Here is a tiny trained network, its code and every weight. The questions are about switching its units off for an input and a target symbol, where a switched-off unit gives its printed mean instead of its output.

import numpy as np


def w(rows, s, z=0):
    codes = np.array(rows[::2]) - 128.0
    scale = np.full(codes.shape[1], s)
    scale[-1] = z or s
    return codes * scale


def norm(h):
    return h / np.sqrt((h * h).mean(-1, keepdims=True) + 1e-5)


def f(y):
    return y / 2 * (1 + np.tanh(0.7978845608 * (y + 0.044715 * y**3)))


def softmax(a):
    e = np.exp(a - a.max(-1, keepdims=True))
    return e / e.sum(-1, keepdims=True)


def log_softmax(a):
    a = a - a.max(-1, keepdims=True)
    return a - np.log(np.exp(a).sum(-1, keepdims=True))


def net(x, mask):
    ids = ['εζξστψω'.index(c) for c in x.split()]
    T = len(ids)
    res = E[ids] + P[:T]
    r = norm(res)
    for j in range(2):
        rows = slice(3 * j, 3 * j + 3)
        q, k, v = (r @ M[0][rows].T for M in (Q, K, V))
        z = softmax(np.where(np.tri(T) > 0, q @ k.T / 3**0.5, -1e9)) @ v
        o = O[0][rows]
        res = res + np.where(mask[j], z, o[:, -1]) @ o[:, :-1]
    y = f(norm(res) @ A[0][:, :-1].T + A[0][:, -1])
    res = res + np.where(mask[2:6], y, B[0][:, -1]) @ B[0][:, :-1]
    return log_softmax(norm(res)[-1] @ U[:, :-1].T + U[:, -1])


Q, K, V, O, A, B = {}, {}, {}, {}, {}, {}
E = w([
[213,150,87,106,116,180],'ε',
[106,127,51,236,150,113],'ζ',
[70,163,78,253,198,111],'ξ',
[87,132,165,203,209,80],'σ',
[195,183,178,124,140,100],'τ',
[181,46,118,69,161,134],'ψ',
[139,96,100,193,111,29],'ω',
],0.018)
P = w([
[246,62,157,187,197,153],'0',
[158,125,180,163,171,134],'1',
[162,128,153,116,161,131],'2',
[154,142,128,91,158,133],'3',
[136,161,113,79,154,132],'4',
[116,161,97,64,149,133],'5',
[105,164,89,48,143,127],'6',
[93,160,80,25,132,124],'7',
[91,187,55,16,176,79],'8',
],0.011)
Q[0] = w([
[92,63,194,102,26,137],'H1',
[107,171,18,50,204,60],'H1',
[161,177,118,85,128,137],'H1',
[144,68,197,140,109,92],'H2',
[72,50,189,160,80,253],'H2',
[112,154,137,76,220,130],'H2',
],0.013)
K[0] = w([
[163,131,144,202,149,201],'H1',
[33,200,104,61,66,130],'H1',
[101,121,107,134,157,92],'H1',
[142,130,89,161,120,174],'H2',
[249,100,203,238,127,134],'H2',
[101,110,119,126,40,117],'H2',
],0.015)
V[0] = w([
[172,109,172,136,23,74],'H1',
[95,50,77,173,183,119],'H1',
[67,131,110,147,156,60],'H1',
[93,138,11,139,132,244],'H2',
[150,6,121,154,97,102],'H2',
[38,73,215,58,184,163],'H2',
],0.02)
O[0] = w([
[98,132,97,50,90,80,54],'H1',
[199,163,126,99,226,119,205],'H1',
[184,48,65,139,168,91,199],'H1',
[64,132,209,113,231,181,185],'H2',
[111,243,100,115,137,186,104],'H2',
[156,249,217,130,126,15,6],'H2',
],0.015,0.014)
A[0] = w([
[62,161,107,146,22,119,251],'N1',
[125,197,140,68,254,94,158],'N2',
[224,22,122,201,142,72,226],'N3',
[163,160,118,160,155,209,241],'N4',
],0.016,0.002)
B[0] = w([
[12,69,108,4,208,104,148],'N1',
[78,72,116,23,131,103,187],'N2',
[101,150,173,139,17,93,249],'N3',
[104,158,175,142,82,85,204],'N4',
],0.016,0.018)
U = w([
[44,105,57,73,61,104,133],'ε',
[127,142,132,153,237,194,102],'ζ',
[152,193,136,172,106,58,243],'ξ',
[142,175,19,141,122,137,105],'σ',
[131,83,192,163,142,68,22],'τ',
[9,142,178,146,33,198,147],'ψ',
[62,227,176,65,162,97,253],'ω',
],0.012,0.0021)

Each question gives the input, a string of symbols that net reads in full, and the target symbol t.
The units are the heads (3 rows each of Q, K, V and O) and the neurons (one row each of A and B). Each row of codes is followed by its name. A weight is (code - 128) times the scale printed after its matrix; where a second scale follows, it is the last column's (O, A, B and U).
mask holds one flag per unit, heads first, then neurons. A switched-off unit (its flag False) gives its mean, the last column of its rows in O or B, instead of its output. The means were averaged over made-up inputs and are rounded, as every weight is.
A unit's drop is (log p(t) with every unit on - log p(t) with that unit switched off) / (log p(t) with every unit on - log p(t) with every unit switched off).
The circuit of an input: a set's keep is (log p(t) with only the set's units on - log p(t) with every unit switched off) / (log p(t) with every unit on - log p(t) with every unit switched off). Starting from all 6 units, units are removed one at a time, each time the one whose removal leaves the highest keep (on an exact tie, the one counted first), for as long as the keep stays at least 0.8.
units of the circuit, in order: the units of the circuit, biggest drop first
most important unit: the unit with the biggest drop
k most important neurons: the k neurons with the biggest drops, biggest first
which heads matter: for each layer, one digit per head in row order, 1 if its drop is at least 0.15 and else 0, layers parted by /
input τ ξ ψ τ, target ω: which heads matter -> 01
input σ ε ω, target ψ: which heads matter -> 00
input ξ τ ξ ζ ψ, target ζ: which heads matter -> 11
input ζ τ τ, target ε: most important unit -> H2
input ζ ω ε ξ ξ ε, target τ: 2 most important neurons -> [N3, N4]
input ξ σ σ ξ, target ξ: which heads matter -> 01
input ω ξ σ, target ε: units of the circuit, in order -> [H1, N2, H2]
input ζ σ ω ζ, target σ: which heads matter -> 11
input ζ ε τ ζ ζ ζ ζ ξ τ, target ψ: which heads matter -> 10
input ζ ξ ψ ξ ξ, target ω: 2 most important neurons -> [N2, N4]
input ξ σ ξ, target ξ: units of the circuit, in order -> [H2, N3]
input ζ τ τ τ ξ ζ ξ ψ, target τ: 3 most important neurons -> [N3, N1, N4]
input ω ξ τ ζ ε ξ ξ σ, target τ: which heads matter -> 10
input σ ω ζ ζ ω, target ζ: units of the circuit, in order -> [H2]
input ε τ ξ τ ψ ω ξ, target σ: which heads matter -> 01
input ξ ξ ζ τ ω ε, target σ: units of the circuit, in order -> [H2, N2]
input ξ ξ τ τ σ, target ε: units of the circuit, in order -> [H1, N1, H2]
input ψ ξ ω σ ζ ζ, target τ: which heads matter -> 10
input ξ ζ ξ ξ ξ σ ζ ξ, target τ: which heads matter -> 10
input ξ τ ε τ τ ξ τ ε ξ, target ψ: units of the circuit, in order -> [H1]
